Here is a tiny trained network, its code and every weight. The questions are about switching its units off for an input and a class, where a switched-off unit gives its printed mean instead of its output.

import numpy as np


def w(rows, s, z=0):
    codes = np.array(rows[::2]) - 128.0
    scale = np.full(codes.shape[1], s)
    scale[-1] = z or s
    return codes * scale


def norm(h):
    return h / np.sqrt((h * h).mean(-1, keepdims=True) + 1e-5)


def f(y):
    return np.maximum(y, 0)


def log_softmax(a):
    a = a - a.max(-1, keepdims=True)
    return a - np.log(np.exp(a).sum(-1, keepdims=True))


def net(x, mask):
    res = np.array(x, float).reshape(1, 5) / 4 @ E
    u = 0
    for l in range(2):
        y = f(norm(res) @ A[l][:, :-1].T + A[l][:, -1])
        res = res + np.where(mask[u : u + 8], y, B[l][:, -1]) @ B[l][:, :-1]
        u += 8
    return log_softmax(norm(res)[-1] @ U[:, :-1].T + U[:, -1])


A, B = {}, {}
E = w([
[147,176,194],'x0',
[149,99,132],'x1',
[130,106,254],'x2',
[111,181,40],'x3',
[7,179,182],'x4',
],0.0056)
A[0] = w([
[45,104,107,200],'0.n1',
[112,50,166,76],'0.n2',
[163,252,143,49],'0.n3',
[116,7,76,168],'0.n4',
[100,97,144,53],'0.n5',
[200,127,172,144],'0.n6',
[228,47,222,160],'0.n7',
[209,228,134,1],'0.n8',
],0.011,0.0023)
B[0] = w([
[46,157,139,208],'0.n1',
[128,126,111,175],'0.n2',
[155,40,98,174],'0.n3',
[254,80,145,212],'0.n4',
[169,152,161,145],'0.n5',
[30,149,131,187],'0.n6',
[37,140,135,254],'0.n7',
[115,88,51,165],'0.n8',
],0.0081,0.0063)
A[1] = w([
[78,171,87,75],'1.n1',
[42,159,180,154],'1.n2',
[116,182,107,211],'1.n3',
[122,174,219,208],'1.n4',
[183,146,243,193],'1.n5',
[170,103,87,3],'1.n6',
[106,251,32,45],'1.n7',
[74,41,188,183],'1.n8',
],0.011,0.0029)
B[1] = w([
[175,153,123,178],'1.n1',
[81,73,116,254],'1.n2',
[97,71,107,170],'1.n3',
[139,11,203,194],'1.n4',
[27,110,2,164],'1.n5',
[133,111,148,156],'1.n6',
[143,186,114,182],'1.n7',
[146,135,77,242],'1.n8',
],0.0085,0.0076)
U = w([
[249,60,62,104],'0',
[139,162,160,2],'1',
[74,53,115,204],'2',
[129,237,97,109],'3',
],0.018,0.007)

Each question gives the input, the list of numbers given to net, and the class t.
The units are the neurons (one row each of A and B). Each row of codes is followed by its name. A weight is (code - 128) times the scale printed after its matrix; where a second scale follows, it is the last column's (A, B and U).
mask holds one flag per neuron, layer by layer. A switched-off neuron (its flag False) gives its mean, the last column of its row in B, instead of its output. The means were averaged over made-up inputs and are rounded, as every weight is.
A unit's drop is (log p(t) with every unit on - log p(t) with that unit switched off) / (log p(t) with every unit on - log p(t) with every unit switched off).
The circuit of an input: a set's keep is (log p(t) with only the set's units on - log p(t) with every unit switched off) / (log p(t) with every unit on - log p(t) with every unit switched off). Starting from the 12 units with the biggest drops (on a tie, the unit counted first), units are removed one at a time, each time the one whose removal leaves the highest keep (on an exact tie, the one counted first), for as long as the keep stays at least 0.8.
circuit, biggest first: the units of the circuit, biggest drop first
most important unit: the unit with the biggest drop
k most important neurons: the k neurons with the biggest drops, biggest first
top k neurons in layer l: the k neurons of layer l with the biggest drops, biggest first
drop when u is switched off: that unit's drop, to one decimal
input [-1,-8,-8,3,7], class 3: circuit, biggest first => 1.n7, 1.n4
input [-4,3,-7,-1,7], class 3: circuit, biggest first => 1.n4, 1.n7, 0.n3
input [-8,4,-4,-5,-1], class 0: circuit, biggest first => 0.n4
input [7,-1,-2,8,3], class 0: circuit, biggest first => 0.n3, 0.n7
input [-3,0,2,5,-1], class 0: circuit, biggest first => 0.n7, 1.n2
input [-2,1,-5,0,3], class 3: top 2 neurons in layer 0 => 0.n7, 0.n6
input [5,0,-1,0,-1], class 0: 4 most important neurons => 0.n3, 0.n8, 0.n1, 1.n2
input [-2,-1,-6,2,7], class 3: circuit, biggest first => 1.n7, 1.n4
input [1,-4,-6,3,-2], class 3: 2 most important neurons => 1.n4, 1.n7
input [-6,-2,-8,3,1], class 3: 2 most important neurons => 1.n7, 1.n4
input [8,6,1,5,-1], class 0: 3 most important neurons => 0.n3, 1.n2, 0.n1
input [-7,-2,-1,8,5], class 3: top 3 neurons in layer 1 => 1.n7, 1.n4, 1.n1
input [6,-5,-3,2,0], class 0: top 2 neurons in layer 0 => 0.n3, 0.n7
input [-6,-3,-8,-8,2], class 0: most important unit => 0.n4
input [-4,-6,1,0,-3], class 0: drop when 1.n1 is switched off => 0.0
input [3,-3,-8,-3,0], class 0: drop when 0.n7 is switched off => 0.7
input [6,-2,0,-5,-8], class 2: drop when 0.n7 is switched off => 0.2
